Below is a small trained network, with its code and all its weights. Each question gives an input and a class and asks what happens when units are switched off, that is, made to give their printed mean instead of their output.

import numpy as np


def w(rows, s, z=0):
    codes = np.array(rows[::2]) - 128.0
    scale = np.full(codes.shape[1], s)
    scale[-1] = z or s
    return codes * scale


def f(y):
    return np.maximum(y, 0)


def log_softmax(a):
    a = a - a.max(-1, keepdims=True)
    return a - np.log(np.exp(a).sum(-1, keepdims=True))


def net(x, mask):
    res = np.array(x, float).reshape(1, 6) / 4 @ E
    y = f(res @ A[0][:, :-1].T + A[0][:, -1])
    res = res + np.where(mask, y, B[0][:, -1]) @ B[0][:, :-1]
    return log_softmax(res[-1] @ U[:, :-1].T + U[:, -1])


A, B = {}, {}
E = w([
[110,143,74,124,159,150],'x0',
[101,151,83,124,152,146],'x1',
[168,165,71,177,12,254],'x2',
[37,13,43,224,56,16],'x3',
[114,135,91,129,155,146],'x4',
[30,31,172,37,101,225],'x5',
],0.0069)
A[0] = w([
[131,56,84,148,97,78,183],'neuron 0',
[190,169,110,189,138,82,25],'neuron 1',
[58,56,167,89,129,204,46],'neuron 2',
[133,74,128,165,115,99,145],'neuron 3',
[92,142,169,101,183,80,10],'neuron 4',
[174,195,116,231,125,107,53],'neuron 5',
[166,155,100,127,160,64,61],'neuron 6',
[111,60,59,161,42,80,124],'neuron 7',
[110,26,68,189,93,103,200],'neuron 8',
[85,113,153,143,182,81,82],'neuron 9',
[171,133,134,153,80,188,24],'neuron 10',
[64,93,151,78,90,157,39],'neuron 11',
[72,59,144,67,118,183,65],'neuron 12',
[176,141,80,179,44,199,92],'neuron 13',
[211,223,122,254,162,62,32],'neuron 14',
[65,210,130,169,25,172,131],'neuron 15',
[153,135,109,180,52,191,37],'neuron 16',
[42,95,78,207,73,52,197],'neuron 17',
[94,151,159,72,166,24,54],'neuron 18',
[209,190,188,96,175,185,148],'neuron 19',
[178,174,187,78,168,180,158],'neuron 20',
[65,128,170,74,230,43,83],'neuron 21',
],0.0079,0.0011)
B[0] = w([
[80,190,140,101,150,197,205],'neuron 0',
[127,131,90,53,39,44,192],'neuron 1',
[184,63,36,83,35,31,202],'neuron 2',
[103,165,144,110,141,154,177],'neuron 3',
[189,89,184,235,219,197,177],'neuron 4',
[177,93,79,71,68,105,200],'neuron 5',
[177,68,79,84,75,92,177],'neuron 6',
[84,197,160,120,133,149,230],'neuron 7',
[42,214,158,87,118,166,232],'neuron 8',
[184,135,124,226,157,211,176],'neuron 9',
[112,116,124,214,194,131,170],'neuron 10',
[180,139,60,94,81,68,180],'neuron 11',
[198,72,81,29,52,58,195],'neuron 12',
[173,61,149,230,208,173,205],'neuron 13',
[158,82,88,66,74,41,241],'neuron 14',
[203,77,164,172,196,167,187],'neuron 15',
[209,40,148,231,233,181,187],'neuron 16',
[28,207,182,103,133,151,255],'neuron 17',
[186,95,141,192,167,139,199],'neuron 18',
[54,232,157,49,138,159,234],'neuron 19',
[3,208,178,83,112,128,221],'neuron 20',
[191,75,133,243,193,189,222],'neuron 21',
],0.0059,0.0094)
U = w([
[43,249,185,96,111,155,140],'0',
[175,55,141,229,177,167,222],'1',
[156,66,34,56,28,52,8],'2',
],0.011,0.0016)

Each question gives the input, the list of numbers given to net, and the class t.
The units are the neurons (one row each of A and B). Each row of codes is followed by its name. A weight is (code - 128) times the scale printed after its matrix; where a second scale follows, it is the last column's (A, B and U).
mask holds one flag per neuron, in row order. A switched-off neuron (its flag False) gives its mean, the last column of its row in B, instead of its output. The means were averaged over made-up inputs and are rounded, as every weight is.
A unit's drop is (log p(t) with every unit on - log p(t) with that unit switched off) / (log p(t) with every unit on - log p(t) with every unit switched off).
The circuit of an input: a set's keep is (log p(t) with only the set's units on - log p(t) with every unit switched off) / (log p(t) with every unit on - log p(t) with every unit switched off). Starting from the 12 units with the biggest drops (on a tie, the unit counted first), units are removed one at a time, each time the one whose removal leaves the highest keep (on an exact tie, the one counted first), for as long as the keep stays at least 0.8.
circuit, biggest first: the units of the circuit, biggest drop first
most important unit: the unit with the biggest drop
top k neurons: the k neurons with the biggest drops, biggest first
drop when u is switched off: that unit's drop, to one decimal
input [-5,5,-8,-4,-1,-8], class 1: most important unit	neuron 21
input [-5,-7,-7,7,4,-5], class 0: top 3 neurons	[neuron 17; neuron 8; neuron 0]
input [4,-7,7,7,-4,-5], class 0: top 4 neurons	[neuron 17; neuron 8; neuron 7; neuron 21]
input [-2,7,5,5,2,1], class 0: top 4 neurons	[neuron 8; neuron 17; neuron 21; neuron 7]
input [2,-2,3,6,4,6], class 0: top 4 neurons	[neuron 8; neuron 17; neuron 7; neuron 14]
input [3,-5,4,-1,6,-5], class 2: top 2 neurons	[neuron 14; neuron 21]
input [-2,7,7,-5,3,-2], class 1: top 2 neurons	[neuron 13; neuron 16]
input [8,7,-8,-7,-4,-5], class 1: top 2 neurons	[neuron 21; neuron 4]
input [5,0,-7,6,-4,1], class 1: top 2 neurons	[neuron 21; neuron 19]
input [1,6,-6,0,-2,8], class 2: top 2 neurons	[neuron 2; neuron 12]
input [-7,-1,3,6,4,5], class 0: top 3 neurons	[neuron 8; neuron 17; neuron 7]
input [8,-8,8,-5,-1,-5], class 1: drop when neuron 13 is switched off	0.2
input [-1,-6,-5,-4,2,-4], class 1: drop when neuron 17 is switched off	0.6
input [1,3,5,-3,-2,-6], class 2: circuit, biggest first	[neuron 14]
input [-7,1,5,-4,-8,5], class 1: drop when neuron 13 is switched off	0.3
